Below is a small trained network, with its code and all its weights. Each question gives an input and a target symbol and asks what happens when units are switched off, that is, made to give their printed mean instead of their output.

import numpy as np


def w(rows, s, z=0):
    codes = np.array(rows[::2]) - 128.0
    scale = np.full(codes.shape[1], s)
    scale[-1] = z or s
    return codes * scale


def norm(h):
    return h / np.sqrt((h * h).mean(-1, keepdims=True) + 1e-5)


def f(y):
    return np.maximum(y, 0)


def softmax(a):
    e = np.exp(a - a.max(-1, keepdims=True))
    return e / e.sum(-1, keepdims=True)


def log_softmax(a):
    a = a - a.max(-1, keepdims=True)
    return a - np.log(np.exp(a).sum(-1, keepdims=True))


def net(x, mask):
    ids = ['αβγελμξπσφψ'.index(c) for c in x.split()]
    T = len(ids)
    res = E[ids] + P[:T]
    u = 0
    for l in range(3):
        q, k, v = (norm(res) @ M[l].T for M in (Q, K, V))
        z = softmax(np.where(np.tri(T) > 0, q @ k.T / 2**0.5, -1e9)) @ v
        res = res + np.where(mask[u], z, O[l][:, -1]) @ O[l][:, :-1]
        u += 1
        y = f(norm(res) @ A[l][:, :-1].T + A[l][:, -1])
        res = res + np.where(mask[u : u + 8], y, B[l][:, -1]) @ B[l][:, :-1]
        u += 8
    return log_softmax(norm(res)[-1] @ U[:, :-1].T + U[:, -1])


Q, K, V, O, A, B = {}, {}, {}, {}, {}, {}
E = w([
[129,169,104,104],'α',
[254,117,187,153],'β',
[152,102,104,76],'γ',
[79,155,147,103],'ε',
[129,121,53,118],'λ',
[108,157,137,123],'μ',
[105,182,131,131],'ξ',
[62,155,134,118],'π',
[128,164,116,132],'σ',
[121,116,97,139],'φ',
[95,152,125,132],'ψ',
],0.0093)
P = w([
[74,248,106,130],'0',
[92,222,98,165],'1',
[108,198,96,161],'2',
[126,184,96,165],'3',
[142,171,98,164],'4',
[157,158,103,156],'5',
[168,141,108,156],'6',
[182,129,104,160],'7',
[196,118,100,168],'8',
[200,127,104,165],'9',
],0.0016)
Q[0] = w([
[93,204,2,68],'L0H1',
[129,107,131,209],'L0H1',
],0.005)
K[0] = w([
[253,21,214,164],'L0H1',
[82,51,86,192],'L0H1',
],0.0054)
V[0] = w([
[3,218,29,35],'L0H1',
[39,119,96,134],'L0H1',
],0.0018)
O[0] = w([
[2,216,103,173,251],'L0H1',
[104,175,88,34,136],'L0H1',
],0.0025,0.0021)
A[0] = w([
[196,141,141,68,151],'L0N1',
[115,125,26,106,115],'L0N2',
[79,154,144,80,102],'L0N3',
[145,68,216,89,252],'L0N4',
[153,162,91,146,95],'L0N5',
[230,64,254,156,97],'L0N6',
[127,152,166,203,129],'L0N7',
[212,163,111,147,39],'L0N8',
],0.0054,0.0032)
B[0] = w([
[113,153,101,138,200],'L0N1',
[116,117,151,150,251],'L0N2',
[133,134,126,150,199],'L0N3',
[140,145,105,148,179],'L0N4',
[114,122,137,138,175],'L0N5',
[255,132,117,120,153],'L0N6',
[138,113,131,111,176],'L0N7',
[120,164,129,119,147],'L0N8',
],0.013,0.0029)
Q[1] = w([
[167,64,202,94],'L1H1',
[226,30,200,4],'L1H1',
],0.019)
K[1] = w([
[2,199,125,126],'L1H1',
[31,241,122,115],'L1H1',
],0.0086)
V[1] = w([
[126,229,232,108],'L1H1',
[105,73,254,210],'L1H1',
],0.0044)
O[1] = w([
[205,52,171,201,64],'L1H1',
[79,253,147,214,2],'L1H1',
],0.0051,0.0039)
A[1] = w([
[62,56,213,139,195],'L1N1',
[80,60,112,41,3],'L1N2',
[119,190,254,169,121],'L1N3',
[182,87,202,58,235],'L1N4',
[69,21,101,175,115],'L1N5',
[119,92,41,117,146],'L1N6',
[72,125,105,25,65],'L1N7',
[221,158,110,174,148],'L1N8',
],0.0059,0.0025)
B[1] = w([
[110,137,159,39,164],'L1N1',
[162,196,121,82,215],'L1N2',
[198,118,182,98,192],'L1N3',
[179,203,3,42,187],'L1N4',
[106,193,126,192,176],'L1N5',
[194,138,203,143,242],'L1N6',
[173,93,62,103,254],'L1N7',
[162,80,68,138,180],'L1N8',
],0.0063,0.0037)
Q[2] = w([
[25,182,154,129],'L2H1',
[130,77,251,124],'L2H1',
],0.015)
K[2] = w([
[14,163,139,168],'L2H1',
[135,121,254,63],'L2H1',
],0.012)
V[2] = w([
[206,220,1,134],'L2H1',
[101,217,209,213],'L2H1',
],0.0026)
O[2] = w([
[60,90,3,162,254],'L2H1',
[199,120,101,115,95],'L2H1',
],0.0038,0.0032)
A[2] = w([
[156,54,102,55,160],'L2N1',
[85,150,136,224,163],'L2N2',
[74,95,195,67,23],'L2N3',
[135,34,169,191,4],'L2N4',
[139,131,234,188,81],'L2N5',
[179,150,135,133,81],'L2N6',
[141,53,95,188,65],'L2N7',
[1,173,111,86,215],'L2N8',
],0.0065,0.0026)
B[2] = w([
[118,156,179,103,253],'L2N1',
[142,156,153,69,176],'L2N2',
[71,82,114,174,137],'L2N3',
[124,148,154,254,133],'L2N4',
[87,128,58,123,158],'L2N5',
[128,101,151,137,154],'L2N6',
[59,87,140,103,159],'L2N7',
[173,109,127,174,250],'L2N8',
],0.0089,0.0038)
U = w([
[28,73,100,108,134],'α',
[165,2,116,116,28],'β',
[158,137,98,41,149],'γ',
[66,123,213,93,221],'ε',
[126,133,43,202,131],'λ',
[185,102,221,108,97],'μ',
[253,97,137,170,2],'ξ',
[46,147,151,181,209],'π',
[130,65,176,189,249],'σ',
[157,225,177,173,132],'φ',
[34,208,119,113,29],'ψ',
],0.016,0.0051)

Each question gives the input, a string of symbols that net reads in full, and the target symbol t.
The units are the heads (2 rows each of Q, K, V and O) and the neurons (one row each of A and B). Each row of codes is followed by its name. A weight is (code - 128) times the scale printed after its matrix; where a second scale follows, it is the last column's (O, A, B and U).
mask holds one flag per unit, layer by layer, with each layer's heads first. A switched-off unit (its flag False) gives its mean, the last column of its rows in O or B, instead of its output. The means were averaged over made-up inputs and are rounded, as every weight is.
A unit's drop is (log p(t) with every unit on - log p(t) with that unit switched off) / (log p(t) with every unit on - log p(t) with every unit switched off).
unit that matters most: the unit with the biggest drop
k most important neurons: the k neurons with the biggest drops, biggest first
top k neurons in layer l: the k neurons of layer l with the biggest drops, biggest first
input π ε ξ, target ξ: 3 most important neurons : [L1N3, L0N2, L2N1]
input α γ σ γ γ φ σ, target φ: 2 most important neurons : [L0N1, L0N2]
input φ γ φ ψ, target φ: unit that matters most : L0N1
input α γ γ γ φ ξ μ, target φ: top 2 neurons in layer 1 : [L1N7, L1N4]
input γ ε φ μ γ γ μ λ π, target λ: top 4 neurons in layer 0 : [L0N2, L0N1, L0N6, L0N7]
input γ γ λ ξ μ ξ, target λ: 3 most important neurons : [L0N2, L0N1, L2N8]
input σ γ α β ε, target ε: top 2 neurons in layer 1 : [L1N3, L1N4]
input μ γ μ λ ε π ξ, target λ: 3 most important neurons : [L0N1, L0N2, L2N8]
input σ σ α σ π ξ ξ, target ξ: 2 most important neurons : [L1N3, L0N1]
input α μ μ, target μ: top 2 neurons in layer 1 : [L1N3, L1N1]
input γ ψ γ λ ε γ β ξ α ψ, target φ: top 3 neurons in layer 0 : [L0N6, L0N2, L0N1]
input ε μ α, target α: 2 most important neurons : [L1N6, L2N7]
input σ σ γ γ φ π, target φ: top 2 neurons in layer 1 : [L1N4, L1N7]
input σ α α β φ σ, target α: 2 most important neurons : [L0N6, L1N6]
input α α σ σ ξ α σ α σ, target σ: top 2 neurons in layer 1 : [L1N4, L1N3]
input ξ ξ π, target π: unit that matters most : L1H1
input φ φ σ α, target φ: 3 most important neurons : [L0N2, L1N7, L1N4]
input ξ γ π, target γ: 2 most important neurons : [L2N8, L1N2]
input ε μ ε φ ε π λ ψ λ, target λ: 2 most important neurons : [L0N2, L2N8]
input λ γ φ ε, target φ: 4 most important neurons : [L0N2, L0N1, L0N6, L2N8]
input ε ε ε σ σ, target σ: 4 most important neurons : [L0N1, L1N4, L1N8, L1N3]
input λ β ξ φ σ ξ, target μ: 3 most important neurons : [L1N3, L0N1, L0N6]
input γ ψ φ β γ μ λ, target π: most important neuron : [L0N6]
input α α ξ ε α, target α: top 2 neurons in layer 2 : [L2N7, L2N8]
input ε σ ξ γ ε ξ γ β λ, target π: 2 most important neurons : [L0N2, L0N6]
input μ β φ γ γ φ, target ψ: top 4 neurons in layer 0 : [L0N6, L0N1, L0N7, L0N2]
input σ ε α σ ε, target ε: top 2 neurons in layer 0 : [L0N6, L0N1]
input φ σ ψ ε ξ λ σ, target λ: top neuron in layer 2 : [L2N8]
input ξ β λ γ α μ σ α φ ξ, target μ: top 3 neurons in layer 0 : [L0N1, L0N6, L0N4]
input μ σ φ ξ α σ β σ, target α: top 4 neurons in layer 1 : [L1N8, L1N6, L1N2, L1N4]
